E: [197 168 126 141 118 155]
C: [130 142 120 111  94  50]
W: [149 107 116 145 141  68]
M: [144 137 130 140 186 117]
H: [138  85 132 140 176 199]
D: [100 118 123 144 152 160]
S: [173 125 122 119 115 123]
A: [ 87 129 125 151 122  82]
diff C: [129 142 120 111  94  50]
1, [130]
diff C: [131 142 120 111  94  50]
1, [130]
size: [149]
1
size: [ 87 129]
2
diff M: [144 137 130 140 185 117]
5, [186]
size: [197 168]
2

U: [119 126  99 147  93 126 120 115  71]
Q: [139 137 108 127 127 122 120 121 114]
N: [126 103 196 120 106 133 149 114 150]
L: [135 135 113 127 147 129 119 134 145]
B: [120 115 166 124 121 125 129 125 136]
G: [141 112 168 128 137 118 148 106 162]
K: [119 142 145 101 161 152 126 166 176]
X: [124 120  95 134 133 124 121 121 118]
P: [149 124 118 141 137 109 131 114 137]
Y: [112 131 133 126 107 144 127 135 114]
J: [126 127 122 139 125 125 134 103 114]
F: [139 131 124 114 168 126 138 139 167]
diff X: [124 120  94 134 133 124 121 121 118]
3, [95]
next: [126 120]
[115  71]
miss G: [118 137 141 168 128 162 148 112]
[106]
size: [141 112 168]
3

dubib: [153 122  84 148  92 120 162]
rotaf: [145  98  75 106 139 113 136]
Banu: [137 106 143 114 145 128 135]
lidaz: [ 87 111 134 137 131 133 133]
maro: [158 198 108 137 115 158 131]
riki: [ 87  90 147 126 129 127 125]
Mibe: [155 119  86 127 119 105 135]
miss Banu: [114 128 135 143 145 137]
[106]
diff Mibe: [156 119  86 127 119 105 135]
1, [155]
next: [106 143 114 145]
[128 135]

R: [ 79  66  90 143 117 146 144 151 190  88]
V: [115  94 113 155 164 128 112 196 129 110]
Z: [106  82 133 133 137 129 115 177 150  94]
diff Z: [106  82 133 133 137 129 116 177 150  94]
7, [115]
miss V: [110 164  94 129 128 115 112 155 113]
[196]
diff Z: [106  82 133 134 137 129 115 177 150  94]
4, [133]

Rabog: [129  96 146 116 140 114 123  99 150 129 111 141 131 131  97 116 140 115
 116 114 133 126 145 122 113  98 119 127 142 138]
Meguf: [123 153 101 143 139 124 129 116 149 124 151 137 121 140 119 118 126 132
 133 126 122 148 113 130 131 113 158 125 123 121]
Nusi: [119 144 126 138 134 150 153 121 137 153 144 140 102 137 126 108 139 110
 109 137 146 148 147 121 142 105 132 116 137 129]
roto: [166 152  89 133 147 128 115 124 124 121 134 105 131 123  79 112 115 115
 117 161 107 124 100 129 128 117 121 122 122 152]
tek: [125 146 128 121 112 143 155 129 109 133 175 154 149 133 157 115 121 133
 125 104 127 130 124 101 129 155 101 119 146 120]
Nopot: [102 152 140  74 154 132 135 146 127  90 141 148 134 127 103 121 158 159
 108 104 135 142 107 143 116 116 112 130 125  93]
patat: [129  96 146 116 140 114 123  99 150 129 111 141 131 131  97 116 140 115
 116 114 133 126 145 122 113  98 119 127 145  94]
Firat: [118 125 133  90 144 110 121 149 129 121 134 171 121 134  99 111 113 120
 105 117 129 117 131 117 145 118 133 131 136 148]
Nivul: [134 143 136 125 109 106 120 140  96 126 124 117 105 129 134 125 125 132
 146 121 128 137 138 137 126 119 110 131 145 104]
Gazum: [121 124 121 137 141 129 162 120 126 125 145 121 134 158 135 142 108 148
 104 127 107 103 159 128 113 118 132 133 145 117]
Lir: [120 138 110 134 162  92 138 120 131 114 135 125 131 112 128 169 116 106
 165 131 131 114 119 152 168 110 127 128 125 121]
next: [148 134 127 103 121 158 159 108 104 135 142 107]
[143 116]
diff tek: [125 146 128 121 112 143 155 129 109 133 175 154 149 133 157 115 121 133
 125 103 127 130 124 101 129 155 101 119 146 120]
20, [104]

